Here is a tiny trained network, its code and every weight. The questions are about switching its units off for an input and a class, where a switched-off unit gives its printed mean instead of its output.

import numpy as np


def w(rows, s, z=0):
    codes = np.array(rows[::2]) - 128.0
    scale = np.full(codes.shape[1], s)
    scale[-1] = z or s
    return codes * scale


def norm(h):
    return h / np.sqrt((h * h).mean(-1, keepdims=True) + 1e-5)


def f(y):
    return y / 2 * (1 + np.tanh(0.7978845608 * (y + 0.044715 * y**3)))


def log_softmax(a):
    a = a - a.max(-1, keepdims=True)
    return a - np.log(np.exp(a).sum(-1, keepdims=True))


def net(x, mask):
    res = np.array(x, float).reshape(1, 2) / 4 @ E
    u = 0
    for l in range(2):
        y = f(norm(res) @ A[l][:, :-1].T + A[l][:, -1])
        res = res + np.where(mask[u : u + 9], y, B[l][:, -1]) @ B[l][:, :-1]
        u += 9
    return log_softmax(norm(res)[-1] @ U[:, :-1].T + U[:, -1])


A, B = {}, {}
E = w([
[142,106,122,129,131,123,113,51,174,247],'x0',
[127,144,112,136,134,255,37,91,124,111],'x1',
],0.009)
A[0] = w([
[120,123,115,128,139,152,135,158,141,33,51],'L0N1',
[128,120,123,117,152,25,167,143,130,99,64],'L0N2',
[135,121,120,128,135,4,175,119,143,153,7],'L0N3',
[97,143,142,142,125,119,155,134,144,154,96],'L0N4',
[121,115,124,127,124,121,138,117,123,130,193],'L0N5',
[131,115,134,128,127,144,116,152,133,144,56],'L0N6',
[137,132,134,140,122,145,108,148,126,119,14],'L0N7',
[135,130,120,144,137,156,154,139,110,182,156],'L0N8',
[119,133,132,134,112,70,170,171,115,54,43],'L0N9',
],0.019,0.0018)
B[0] = w([
[91,108,145,49,204,98,156,139,67,165,219],'L0N1',
[160,111,55,238,118,103,169,144,226,152,238],'L0N2',
[86,128,203,4,172,122,130,129,25,132,253],'L0N3',
[132,137,133,87,150,133,129,129,120,128,149],'L0N4',
[172,185,139,104,152,105,98,120,138,134,136],'L0N5',
[78,126,123,124,111,134,141,125,120,150,128],'L0N6',
[62,84,98,160,97,122,201,134,73,158,143],'L0N7',
[122,129,154,77,118,126,163,87,126,196,146],'L0N8',
[156,158,116,210,21,182,82,110,190,80,246],'L0N9',
],0.018,0.02)
A[1] = w([
[91,116,136,124,140,138,114,196,54,22,94],'L1N1',
[162,86,143,141,157,101,93,148,152,125,209],'L1N2',
[93,107,46,118,205,70,132,183,93,88,226],'L1N3',
[168,120,142,89,176,56,65,128,80,70,12],'L1N4',
[150,118,101,171,134,139,111,67,182,201,3],'L1N5',
[122,104,110,149,170,80,179,147,121,159,163],'L1N6',
[206,146,98,254,74,127,106,132,238,86,23],'L1N7',
[128,104,92,146,105,151,97,88,181,176,125],'L1N8',
[149,107,127,180,119,153,98,81,156,195,60],'L1N9',
],0.021,0.00072)
B[1] = w([
[106,133,45,130,120,135,110,62,75,140,166],'L1N1',
[94,95,158,128,144,142,127,135,87,137,127],'L1N2',
[140,146,70,189,54,135,125,100,131,98,169],'L1N3',
[149,164,166,115,98,117,150,138,215,143,156],'L1N4',
[132,132,121,174,180,142,116,122,141,145,173],'L1N5',
[114,134,133,83,149,161,85,98,103,138,153],'L1N6',
[43,145,217,181,4,113,153,165,171,104,252],'L1N7',
[152,146,121,157,141,89,121,103,160,154,173],'L1N8',
[174,121,122,158,167,128,116,130,158,147,170],'L1N9',
],0.022,0.03)
U = w([
[86,138,167,202,49,119,142,155,188,103,186],'0',
[95,135,16,147,97,154,111,60,71,114,193],'1',
[134,149,186,9,160,107,155,119,131,167,219],'2',
[195,127,100,212,229,124,98,101,196,183,194],'3',
[145,70,110,117,171,152,114,183,128,80,25],'4',
[149,78,109,116,187,141,113,203,117,56,16],'5',
[174,94,115,126,168,131,125,184,111,88,23],'6',
[172,89,112,116,173,140,115,169,125,53,2],'7',
],0.013,0.0049)

Each question gives the input, the list of numbers given to net, and the class t.
The units are the neurons (one row each of A and B). Each row of codes is followed by its name. A weight is (code - 128) times the scale printed after its matrix; where a second scale follows, it is the last column's (A, B and U).
mask holds one flag per neuron, layer by layer. A switched-off neuron (its flag False) gives its mean, the last column of its row in B, instead of its output. The means were averaged over made-up inputs and are rounded, as every weight is.
A unit's drop is (log p(t) with every unit on - log p(t) with that unit switched off) / (log p(t) with every unit on - log p(t) with every unit switched off).
The circuit of an input: a set's keep is (log p(t) with only the set's units on - log p(t) with every unit switched off) / (log p(t) with every unit on - log p(t) with every unit switched off). Starting from the 12 units with the biggest drops (on a tie, the unit counted first), units are removed one at a time, each time the one whose removal leaves the highest keep (on an exact tie, the one counted first), for as long as the keep stays at least 0.8.
units of the circuit, in order: the units of the circuit, biggest drop first
unit that matters most: the unit with the biggest drop
k most important neurons: the k neurons with the biggest drops, biggest first
k most important neurons of layer l: the k neurons of layer l with the biggest drops, biggest first
drop of u: that unit's drop, to one decimal
input [0,6], class 1: 3 most important neurons => L0N9, L0N2, L1N7
input [2,2], class 3: 3 most important neurons of layer 0 => L0N3, L0N1, L0N9
input [1,7], class 3: 3 most important neurons => L0N1, L0N3, L0N9
input [8,2], class 3: most important neuron of layer 0 => L0N3
input [1,0], class 2: units of the circuit, in order => L0N2, L1N7
input [2,5], class 3: 3 most important neurons => L0N3, L0N1, L0N9
input [5,6], class 3: 4 most important neurons => L0N3, L0N9, L0N2, L0N1
input [1,3], class 3: 4 most important neurons => L0N1, L0N3, L0N9, L0N2
input [3,4], class 3: 4 most important neurons of layer 0 => L0N3, L0N9, L0N1, L0N2
input [1,8], class 3: 4 most important neurons => L0N1, L0N3, L0N9, L1N7
input [2,7], class 3: 2 most important neurons of layer 0 => L0N1, L0N3
input [-1,7], class 1: 2 most important neurons => L0N9, L0N2
input [3,2], class 3: 2 most important neurons => L0N3, L0N1
input [5,2], class 3: 3 most important neurons => L0N3, L0N9, L0N1
input [4,-7], class 2: 2 most important neurons => L0N3, L1N7
input [-2,1], class 1: unit that matters most => L0N1
input [6,8], class 3: 3 most important neurons => L0N3, L0N9, L0N2
input [2,-3], class 2: 2 most important neurons => L0N3, L1N7
input [-8,1], class 1: drop of L0N1 => 1.1
input [8,-8], class 2: drop of L0N3 => 0.3
input [7,-4], class 2: drop of L0N7 => 0.0
input [1,-2], class 2: drop of L0N3 => 1.0
